Here is a tiny trained network, its code and every weight. The questions are about switching its units off for an input and a class, where a switched-off unit gives its printed mean instead of its output.

import numpy as np


def w(rows, s, z=0):
    codes = np.array(rows[::2]) - 128.0
    scale = np.full(codes.shape[1], s)
    scale[-1] = z or s
    return codes * scale


def f(y):
    return np.maximum(y, 0)


def log_softmax(a):
    a = a - a.max(-1, keepdims=True)
    return a - np.log(np.exp(a).sum(-1, keepdims=True))


def net(x, mask):
    res = np.array(x, float).reshape(1, 4) / 4 @ E
    y = f(res @ A[0][:, :-1].T + A[0][:, -1])
    res = res + np.where(mask, y, B[0][:, -1]) @ B[0][:, :-1]
    return log_softmax(res[-1] @ U[:, :-1].T + U[:, -1])


A, B = {}, {}
E = w([
[80,74,97,187,89,188,170,70,124],'x0',
[152,206,106,203,125,248,115,124,104],'x1',
[199,161,176,99,97,142,138,132,166],'x2',
[65,220,163,113,92,168,168,86,110],'x3',
],0.012)
A[0] = w([
[159,131,138,165,183,161,57,190,145,155],'N1',
[205,40,90,203,160,163,105,115,158,160],'N2',
[106,123,217,62,25,96,157,73,177,186],'N3',
[236,80,174,160,111,201,120,134,167,255],'N4',
[143,37,131,129,32,178,153,50,92,166],'N5',
[143,2,120,78,150,58,148,157,170,179],'N6',
[92,144,123,138,61,166,207,91,162,152],'N7',
[180,231,142,215,134,148,125,88,58,92],'N8',
],0.0076,0.0043)
B[0] = w([
[153,196,192,64,178,173,39,118,100,189],'N1',
[160,159,116,9,107,210,114,120,138,217],'N2',
[221,200,160,59,201,182,42,125,56,196],'N3',
[156,185,232,144,164,172,42,137,124,224],'N4',
[106,167,191,49,84,143,137,122,107,207],'N5',
[44,135,254,167,78,123,44,43,145,248],'N6',
[117,152,207,136,98,59,116,120,85,197],'N7',
[67,92,160,203,122,109,154,77,192,207],'N8',
],0.0076,0.012)
U = w([
[36,51,39,97,73,179,134,149,148,137],'0',
[210,41,27,150,71,91,195,211,164,2],'1',
[82,96,54,238,104,75,207,154,122,64],'2',
[50,81,186,211,61,126,96,90,135,162],'3',
[234,211,139,3,173,161,87,156,75,165],'4',
],0.0071,0.0043)

Each question gives the input, the list of numbers given to net, and the class t.
The units are the neurons (one row each of A and B). Each row of codes is followed by its name. A weight is (code - 128) times the scale printed after its matrix; where a second scale follows, it is the last column's (A, B and U).
mask holds one flag per neuron, in row order. A switched-off neuron (its flag False) gives its mean, the last column of its row in B, instead of its output. The means were averaged over made-up inputs and are rounded, as every weight is.
A unit's drop is (log p(t) with every unit on - log p(t) with that unit switched off) / (log p(t) with every unit on - log p(t) with every unit switched off).
The circuit of an input: a set's keep is (log p(t) with only the set's units on - log p(t) with every unit switched off) / (log p(t) with every unit on - log p(t) with every unit switched off). Starting from all 8 units, units are removed one at a time, each time the one whose removal leaves the highest keep (on an exact tie, the one counted first), for as long as the keep stays at least 0.8.
circuit, biggest first: the units of the circuit, biggest drop first
most important unit: the unit with the biggest drop
k most important neurons: the k neurons with the biggest drops, biggest first
drop when u is switched off: that unit's drop, to one decimal
input [-1,6,6,6], class 3: circuit, biggest first : N8
input [1,-5,4,-4], class 3: 2 most important neurons : N6, N1
input [5,-5,4,-1], class 4: 3 most important neurons : N3, N8, N5
input [-5,-5,-4,2], class 3: 3 most important neurons : N6, N2, N1
input [-1,-7,4,-3], class 3: 2 most important neurons : N6, N2
input [6,-4,3,1], class 4: 3 most important neurons : N3, N8, N5
input [3,2,-4,-1], class 0: 3 most important neurons : N6, N3, N4
input [3,3,-7,-4], class 4: 3 most important neurons : N2, N8, N6
input [5,5,-3,-4], class 4: 2 most important neurons : N2, N6
input [7,-1,-3,-4], class 0: 3 most important neurons : N2, N8, N4
input [7,6,-6,-3], class 4: 3 most important neurons : N2, N6, N5
input [-5,-3,-1,-6], class 3: 2 most important neurons : N6, N3
input [5,-3,4,6], class 4: drop when N3 is switched off : 0.5
input [-7,-4,-3,-2], class 3: drop when N2 is switched off : 0.1
input [0,8,-2,2], class 3: most important unit : N8
input [-5,-5,-5,-4], class 3: drop when N6 is switched off : 0.3
